Below are the code and all the weights of a small trained network. Each question names an input and a target symbol and asks about switching units off, where a switched-off unit gives its printed mean instead of its output.

import numpy as np


def w(rows, s, z=0):
    codes = np.array(rows[::2]) - 128.0
    scale = np.full(codes.shape[1], s)
    scale[-1] = z or s
    return codes * scale


def norm(h):
    return h / np.sqrt((h * h).mean(-1, keepdims=True) + 1e-5)


def f(y):
    return y / 2 * (1 + np.tanh(0.7978845608 * (y + 0.044715 * y**3)))


def softmax(a):
    e = np.exp(a - a.max(-1, keepdims=True))
    return e / e.sum(-1, keepdims=True)


def log_softmax(a):
    a = a - a.max(-1, keepdims=True)
    return a - np.log(np.exp(a).sum(-1, keepdims=True))


def net(x, mask):
    ids = ['γεηλμξπσψ'.index(c) for c in x.split()]
    T = len(ids)
    res = E[ids] + P[:T]
    r = norm(res)
    for j in range(2):
        rows = slice(3 * j, 3 * j + 3)
        q, k, v = (r @ M[0][rows].T for M in (Q, K, V))
        z = softmax(np.where(np.tri(T) > 0, q @ k.T / 3**0.5, -1e9)) @ v
        o = O[0][rows]
        res = res + np.where(mask[j], z, o[:, -1]) @ o[:, :-1]
    y = f(norm(res) @ A[0][:, :-1].T + A[0][:, -1])
    res = res + np.where(mask[2:10], y, B[0][:, -1]) @ B[0][:, :-1]
    return log_softmax(norm(res)[-1] @ U[:, :-1].T + U[:, -1])


Q, K, V, O, A, B = {}, {}, {}, {}, {}, {}
E = w([
[52,112,90,85,188,132,160,211,78],'γ',
[75,122,88,92,193,178,163,40,199],'ε',
[113,174,37,144,148,210,180,24,111],'η',
[7,122,20,211,201,207,115,111,120],'λ',
[162,93,122,164,223,52,169,187,177],'μ',
[103,138,206,152,228,215,132,116,85],'ξ',
[104,116,71,183,165,80,178,166,1],'π',
[69,76,141,65,186,46,146,74,77],'σ',
[177,155,88,93,152,105,233,50,77],'ψ',
],0.0079)
P = w([
[166,84,112,83,85,115,110,173,134],'0',
[104,129,120,129,151,106,182,121,140],'1',
[102,93,167,129,103,124,189,134,142],'2',
[163,128,77,91,134,94,38,100,119],'3',
[197,26,124,121,136,133,118,116,143],'4',
[90,145,86,102,117,58,114,111,144],'5',
[105,83,123,150,143,113,173,56,137],'6',
[135,221,172,64,110,137,8,206,173],'7',
],0.012)
Q[0] = w([
[78,126,79,86,154,52,103,81,110],'h1',
[92,127,158,157,116,103,179,122,147],'h1',
[109,65,115,121,249,112,166,64,79],'h1',
[129,196,95,90,97,76,63,123,138],'h2',
[91,199,121,96,128,100,124,139,137],'h2',
[193,136,111,75,146,162,34,141,111],'h2',
],0.012)
K[0] = w([
[143,198,140,120,199,134,89,133,94],'h1',
[173,91,111,109,97,153,77,137,113],'h1',
[172,143,245,132,182,230,116,149,88],'h1',
[97,200,48,125,186,51,110,140,158],'h2',
[150,167,57,105,115,75,73,91,131],'h2',
[48,193,106,122,69,70,210,141,173],'h2',
],0.011)
V[0] = w([
[162,179,118,183,88,72,172,90,179],'h1',
[176,143,49,127,47,165,122,255,124],'h1',
[195,126,134,121,164,61,142,197,199],'h1',
[73,133,159,50,171,105,122,129,211],'h2',
[82,101,156,162,132,84,103,181,21],'h2',
[183,113,194,83,89,78,161,89,71],'h2',
],0.0093)
O[0] = w([
[112,42,84,65,131,47,69,133,120,3],'h1',
[231,103,48,126,116,145,20,103,72,86],'h1',
[24,101,150,189,116,130,45,76,1,156],'h1',
[78,163,141,214,46,173,187,164,17,172],'h2',
[162,170,201,205,140,42,85,7,166,140],'h2',
[51,176,58,80,3,68,79,118,181,161],'h2',
],0.0083,0.0048)
A[0] = w([
[168,156,113,198,169,153,134,107,133,53],'n1',
[79,93,24,101,109,70,95,166,161,3],'n2',
[11,158,115,106,66,128,71,126,160,212],'n3',
[159,209,213,182,119,91,117,44,116,103],'n4',
[86,140,133,167,134,84,158,144,182,109],'n5',
[210,73,93,71,194,175,125,174,170,165],'n6',
[213,197,205,145,156,110,126,146,254,213],'n7',
[188,121,209,218,241,152,134,137,83,130],'n8',
],0.0082,0.0032)
B[0] = w([
[152,121,123,91,48,159,128,101,84,173],'n1',
[130,118,119,9,57,166,106,119,92,197],'n2',
[173,145,216,108,125,92,165,114,109,248],'n3',
[130,142,76,139,134,191,85,206,168,235],'n4',
[136,164,139,72,155,121,172,156,138,164],'n5',
[155,96,145,170,149,11,87,180,135,171],'n6',
[65,108,177,108,148,150,139,94,94,215],'n7',
[156,170,155,90,99,157,158,103,119,253],'n8',
],0.012,0.0072)
U = w([
[91,76,109,115,154,159,178,192,110,122],'γ',
[79,77,166,151,146,92,121,84,61,134],'ε',
[120,133,140,119,194,94,81,84,182,238],'η',
[151,82,110,109,187,86,131,187,168,253],'λ',
[217,96,198,95,201,112,168,92,96,46],'μ',
[180,179,118,126,104,192,114,135,129,67],'ξ',
[117,91,134,2,101,118,135,107,117,73],'π',
[121,107,160,115,149,123,135,133,146,56],'σ',
[136,178,170,162,111,54,161,151,171,179],'ψ',
],0.008,0.0033)

Each question gives the input, a string of symbols that net reads in full, and the target symbol t.
The units are the heads (3 rows each of Q, K, V and O) and the neurons (one row each of A and B). Each row of codes is followed by its name. A weight is (code - 128) times the scale printed after its matrix; where a second scale follows, it is the last column's (O, A, B and U).
mask holds one flag per unit, heads first, then neurons. A switched-off unit (its flag False) gives its mean, the last column of its rows in O or B, instead of its output. The means were averaged over made-up inputs and are rounded, as every weight is.
A unit's drop is (log p(t) with every unit on - log p(t) with that unit switched off) / (log p(t) with every unit on - log p(t) with every unit switched off).
The circuit of an input: a set's keep is (log p(t) with only the set's units on - log p(t) with every unit switched off) / (log p(t) with every unit on - log p(t) with every unit switched off). Starting from all 10 units, units are removed one at a time, each time the one whose removal leaves the highest keep (on an exact tie, the one counted first), for as long as the keep stays at least 0.8.
units of the circuit, in order: the units of the circuit, biggest drop first
unit that matters most: the unit with the biggest drop
heads that matter: for each layer, one digit per head in row order, 1 if its drop is at least 0.15 and else 0, layers parted by /
drop of u: that unit's drop, to one decimal
input ξ μ ε, target ξ: unit that matters most	h1
input ψ η η λ, target λ: units of the circuit, in order	(n6, h1)
input ψ η η, target π: units of the circuit, in order	(h2, h1)
input ξ γ γ π, target ξ: heads that matter	00
input σ ψ λ ψ ψ λ γ γ, target μ: heads that matter	01
input ε ε σ ψ γ σ γ ψ, target ψ: units of the circuit, in order	(h2, h1)
input γ ψ ψ η γ π μ, target ξ: units of the circuit, in order	(h1, n4)
input λ ψ λ μ λ λ, target ε: heads that matter	10
input σ λ γ ε ε, target ξ: units of the circuit, in order	(h2, n4)
input λ γ γ ψ, target ξ: units of the circuit, in order	(n4, h2)
input γ ψ σ, target ξ: units of the circuit, in order	(h1, n4, h2)
input ε γ π η λ λ, target λ: units of the circuit, in order	(h2, n6, h1)
input η μ η, target λ: drop of h2	0.1
input σ μ ψ μ π, target π: units of the circuit, in order	(h2)
input η γ ε, target λ: drop of n6	0.2
input ψ π π ε ψ, target η: drop of h2	0.6
input ψ γ ε μ, target ξ: drop of n4	0.4
